Below are the code and all the weights of a small trained network. Each question names an input and a class and asks about switching units off, where a switched-off unit gives its printed mean instead of its output.

import numpy as np


def w(rows, s, z=0):
    codes = np.array(rows[::2]) - 128.0
    scale = np.full(codes.shape[1], s)
    scale[-1] = z or s
    return codes * scale


def f(y):
    return np.maximum(y, 0)


def log_softmax(a):
    a = a - a.max(-1, keepdims=True)
    return a - np.log(np.exp(a).sum(-1, keepdims=True))


def net(x, mask):
    res = np.array(x, float).reshape(1, 8) / 4 @ E
    y = f(res @ A[0][:, :-1].T + A[0][:, -1])
    res = res + np.where(mask, y, B[0][:, -1]) @ B[0][:, :-1]
    return log_softmax(res[-1] @ U[:, :-1].T + U[:, -1])


A, B = {}, {}
E = w([
[69,74,143],'x0',
[130,107,224],'x1',
[255,143,232],'x2',
[172,188,196],'x3',
[142,40,115],'x4',
[136,119,15],'x5',
[196,136,198],'x6',
[43,220,94],'x7',
],0.0046)
A[0] = w([
[121,45,189,161],'N0',
[88,138,136,104],'N1',
[82,183,199,67],'N2',
[118,93,104,136],'N3',
[168,60,137,221],'N4',
[255,194,62,148],'N5',
[141,81,148,73],'N6',
[144,81,144,82],'N7',
[121,88,157,68],'N8',
[148,108,129,243],'N9',
[128,158,147,134],'N10',
[129,114,84,103],'N11',
[43,58,6,162],'N12',
[115,72,167,187],'N13',
[110,110,171,123],'N14',
[80,118,17,89],'N15',
[137,140,97,254],'N16',
[121,158,147,126],'N17',
],0.0099,0.0043)
B[0] = w([
[167,85,100,184],'N0',
[138,135,147,142],'N1',
[208,197,151,157],'N2',
[117,124,128,155],'N3',
[118,71,97,199],'N4',
[166,51,89,202],'N5',
[155,97,134,141],'N6',
[156,114,108,142],'N7',
[159,109,120,137],'N8',
[109,83,93,194],'N9',
[162,128,146,149],'N10',
[108,114,150,150],'N11',
[4,158,133,254],'N12',
[137,99,91,176],'N13',
[174,148,101,148],'N14',
[35,155,136,206],'N15',
[59,62,126,203],'N16',
[159,129,150,145],'N17',
],0.026,0.0075)
U = w([
[114,66,87,236],'0',
[114,198,192,6],'1',
[3,126,110,194],'2',
],0.0066,0.0023)

Each question gives the input, the list of numbers given to net, and the class t.
The units are the neurons (one row each of A and B). Each row of codes is followed by its name. A weight is (code - 128) times the scale printed after its matrix; where a second scale follows, it is the last column's (A, B and U).
mask holds one flag per neuron, in row order. A switched-off neuron (its flag False) gives its mean, the last column of its row in B, instead of its output. The means were averaged over made-up inputs and are rounded, as every weight is.
A unit's drop is (log p(t) with every unit on - log p(t) with that unit switched off) / (log p(t) with every unit on - log p(t) with every unit switched off).
The circuit of an input: a set's keep is (log p(t) with only the set's units on - log p(t) with every unit switched off) / (log p(t) with every unit on - log p(t) with every unit switched off). Starting from the 12 units with the biggest drops (on a tie, the unit counted first), units are removed one at a time, each time the one whose removal leaves the highest keep (on an exact tie, the one counted first), for as long as the keep stays at least 0.8.
units of the circuit, in order: the units of the circuit, biggest drop first
k most important neurons: the k neurons with the biggest drops, biggest first
drop of u: that unit's drop, to one decimal
input [-4,-1,6,-4,-8,0,-8,5], class 0: units of the circuit, in order : [N12]
input [3,6,-2,0,-6,-7,6,0], class 1: units of the circuit, in order : [N2 N16]
input [-1,6,-1,0,4,-7,-3,4], class 1: 2 most important neurons : [N5 N2]
input [3,3,6,-4,-8,1,1,3], class 0: 2 most important neurons : [N12 N15]
input [-6,-4,0,7,-8,4,-7,1], class 0: 2 most important neurons : [N5 N12]
input [-8,4,2,8,-2,-7,-5,-4], class 1: 2 most important neurons : [N2 N16]
input [-1,8,6,7,7,-4,-1,6], class 0: 4 most important neurons : [N0 N12 N13 N15]
input [5,3,6,7,5,-5,6,6], class 0: 3 most important neurons : [N0 N12 N13]
input [-7,-3,7,-2,-7,-8,8,7], class 1: 2 most important neurons : [N2 N4]
input [-7,0,7,3,2,-6,-8,3], class 0: drop of N0 : -0.1
input [-5,-7,1,2,-6,-6,-4,-2], class 0: drop of N12 : 0.6
input [7,2,-1,2,3,-1,1,-7], class 0: drop of N8 : 0.0
